Below is a small trained network, with its code and all its weights. Each question gives an input and a class and asks what happens when units are switched off, that is, made to give their printed mean instead of their output.

import numpy as np


def w(rows, s, z=0):
    codes = np.array(rows[::2]) - 128.0
    scale = np.full(codes.shape[1], s)
    scale[-1] = z or s
    return codes * scale


def norm(h):
    return h / np.sqrt((h * h).mean(-1, keepdims=True) + 1e-5)


def f(y):
    return np.maximum(y, 0)


def log_softmax(a):
    a = a - a.max(-1, keepdims=True)
    return a - np.log(np.exp(a).sum(-1, keepdims=True))


def net(x, mask):
    res = np.array(x, float).reshape(1, 4) / 4 @ E
    u = 0
    for l in range(2):
        y = f(norm(res) @ A[l][:, :-1].T + A[l][:, -1])
        res = res + np.where(mask[u : u + 10], y, B[l][:, -1]) @ B[l][:, :-1]
        u += 10
    return log_softmax(norm(res)[-1] @ U[:, :-1].T + U[:, -1])


A, B = {}, {}
E = w([
[213,21,167,157,198,24,117,117,3,30,164,53],'x0',
[99,31,116,229,211,196,8,114,148,148,81,159],'x1',
[137,86,43,70,53,121,59,38,121,166,190,78],'x2',
[20,49,200,90,30,110,106,228,36,185,72,111],'x3',
],0.00046)
A[0] = w([
[89,46,2,73,54,36,66,9,142,159,171,104,41],'L0N0',
[235,164,53,142,195,147,156,73,170,119,183,143,218],'L0N1',
[64,70,153,102,76,120,117,191,68,187,90,108,254],'L0N2',
[117,135,131,144,134,114,127,132,120,122,148,145,90],'L0N3',
[88,166,85,96,100,175,148,115,193,181,59,183,250],'L0N4',
[124,138,127,125,118,124,126,126,126,122,133,121,104],'L0N5',
[121,131,129,126,130,119,133,127,124,119,132,134,109],'L0N6',
[129,170,96,72,102,67,214,169,112,134,191,134,232],'L0N7',
[134,167,190,168,170,142,177,189,113,104,103,159,215],'L0N8',
[150,80,168,188,175,22,128,146,33,54,237,94,61],'L0N9',
],0.00078,0.0015)
B[0] = w([
[167,160,137,130,119,203,83,144,87,160,209,87,160],'L0N0',
[34,126,189,137,86,84,86,108,107,96,121,116,237],'L0N1',
[125,180,123,167,155,99,97,42,163,54,163,140,253],'L0N2',
[131,119,122,117,117,141,127,129,131,138,101,127,128],'L0N3',
[216,59,152,115,140,110,106,108,93,91,104,76,251],'L0N4',
[130,103,116,133,143,124,127,132,126,131,126,134,128],'L0N5',
[130,122,120,129,131,132,124,128,129,141,141,128,128],'L0N6',
[123,35,99,183,172,144,99,127,139,160,136,173,224],'L0N7',
[170,122,113,111,100,158,71,112,114,157,201,83,216],'L0N8',
[181,107,132,78,122,149,137,107,152,120,8,109,172],'L0N9',
],0.0015,0.0017)
A[1] = w([
[121,173,171,156,168,145,178,209,128,120,92,156,73],'L1N0',
[158,197,58,151,195,120,150,87,180,101,153,157,33],'L1N1',
[133,175,167,156,179,133,194,205,125,111,109,149,70],'L1N2',
[80,78,91,165,174,151,111,134,138,169,107,147,1],'L1N3',
[13,75,160,97,59,106,114,203,57,172,91,123,106],'L1N4',
[89,168,92,107,88,191,113,111,199,184,99,141,151],'L1N5',
[158,69,141,154,137,121,74,77,123,95,152,93,224],'L1N6',
[78,191,109,107,95,186,148,147,194,188,86,175,90],'L1N7',
[134,135,178,182,188,147,135,181,123,99,86,140,150],'L1N8',
[140,194,117,43,66,58,250,147,113,125,177,112,165],'L1N9',
],0.002,0.00078)
B[1] = w([
[142,123,66,68,57,151,74,70,114,173,197,80,151],'L1N0',
[9,177,222,165,72,73,119,104,132,81,124,108,167],'L1N1',
[124,119,61,67,49,160,63,78,123,188,194,96,151],'L1N2',
[87,124,39,170,167,118,193,184,117,166,149,183,146],'L1N3',
[125,254,144,185,184,103,165,19,236,41,172,128,179],'L1N4',
[194,81,166,114,167,60,176,179,33,79,134,95,178],'L1N5',
[117,181,141,96,109,147,204,200,149,162,97,163,252],'L1N6',
[223,40,161,94,174,46,180,158,14,63,99,59,165],'L1N7',
[132,106,54,59,54,128,105,82,122,175,166,99,176],'L1N8',
[61,53,73,243,227,231,40,182,156,191,45,204,176],'L1N9',
],0.0017,0.0033)
U = w([
[234,61,176,90,167,54,188,162,50,68,67,83,148],'0',
[52,255,195,178,125,83,137,52,213,56,151,135,148],'1',
[74,69,59,203,193,197,95,194,149,209,83,219,140],'2',
[163,135,73,37,28,175,68,91,109,206,217,79,126],'3',
[145,211,187,45,60,162,214,228,184,197,79,223,1],'4',
],0.0058,0.0038)

Each question gives the input, the list of numbers given to net, and the class t.
The units are the neurons (one row each of A and B). Each row of codes is followed by its name. A weight is (code - 128) times the scale printed after its matrix; where a second scale follows, it is the last column's (A, B and U).
mask holds one flag per neuron, layer by layer. A switched-off neuron (its flag False) gives its mean, the last column of its row in B, instead of its output. The means were averaged over made-up inputs and are rounded, as every weight is.
A unit's drop is (log p(t) with every unit on - log p(t) with that unit switched off) / (log p(t) with every unit on - log p(t) with every unit switched off).
The circuit of an input: a set's keep is (log p(t) with only the set's units on - log p(t) with every unit switched off) / (log p(t) with every unit on - log p(t) with every unit switched off). Starting from the 12 units with the biggest drops (on a tie, the unit counted first), units are removed one at a time, each time the one whose removal leaves the highest keep (on an exact tie, the one counted first), for as long as the keep stays at least 0.8.
units of the circuit, in order: the units of the circuit, biggest drop first
most important unit: the unit with the biggest drop
k most important neurons: the k neurons with the biggest drops, biggest first
top k neurons in layer l: the k neurons of layer l with the biggest drops, biggest first
input [-1,-6,-4,2], class 2: most important neuron => [L1N9]
input [-8,5,8,-6], class 0: 4 most important neurons => [L1N5, L1N7, L0N2, L0N8]
input [-4,4,2,4], class 0: units of the circuit, in order => [L1N5, L1N9]
input [-3,0,3,-1], class 4: top 2 neurons in layer 1 => [L1N6, L1N7]
input [6,-7,-4,1], class 2: units of the circuit, in order => [L1N9, L0N4]
input [-8,3,7,5], class 0: 2 most important neurons => [L1N5, L1N7]
input [6,6,-6,8], class 1: units of the circuit, in order => [L1N4, L0N4]
input [-5,5,-1,5], class 0: units of the circuit, in order => [L1N5, L1N7]
input [-2,-1,-3,-3], class 4: top 2 neurons in layer 0 => [L0N2, L0N4]
input [1,3,5,-5], class 1: 2 most important neurons => [L1N8, L0N8]
input [-2,-7,5,-5], class 2: 3 most important neurons => [L1N9, L0N2, L1N4]
input [6,0,-4,7], class 1: 2 most important neurons => [L1N4, L0N4]
input [-3,0,3,2], class 4: top 3 neurons in layer 1 => [L1N6, L1N7, L1N8]
input [-5,-8,2,-3], class 2: most important neuron => [L1N9]
input [-7,-6,-8,-4], class 3: 2 most important neurons => [L1N2, L1N0]
input [-8,6,-3,-3], class 0: units of the circuit, in order => [L1N7, L1N5]
input [-6,6,3,5], class 0: units of the circuit, in order => [L1N5, L1N7]
input [6,-5,-5,8], class 1: 2 most important neurons => [L1N4, L0N4]
input [2,6,-7,6], class 3: 3 most important neurons => [L1N8, L0N1, L1N0]
input [-5,-2,-8,-7], class 3: 3 most important neurons => [L1N2, L0N2, L1N0]
input [-8,6,4,-8], class 0: top 2 neurons in layer 1 => [L1N5, L1N7]
input [-7,-2,7,8], class 1: top 2 neurons in layer 1 => [L1N4, L1N8]
input [2,-1,7,-8], class 1: most important unit => L1N1
input [4,-6,-6,5], class 2: top 3 neurons in layer 0 => [L0N1, L0N8, L0N4]
input [1,-2,3,-3], class 4: top 3 neurons in layer 0 => [L0N2, L0N8, L0N1]
input [1,3,3,-2], class 4: top 4 neurons in layer 1 => [L1N6, L1N9, L1N4, L1N8]
input [-5,-6,4,-4], class 2: units of the circuit, in order => [L1N9]
input [3,-8,2,-5], class 2: 2 most important neurons => [L1N9, L0N2]
input [-8,-4,-8,0], class 0: 2 most important neurons => [L1N7, L1N5]
input [-2,0,2,-3], class 4: 3 most important neurons => [L0N2, L1N6, L1N4]
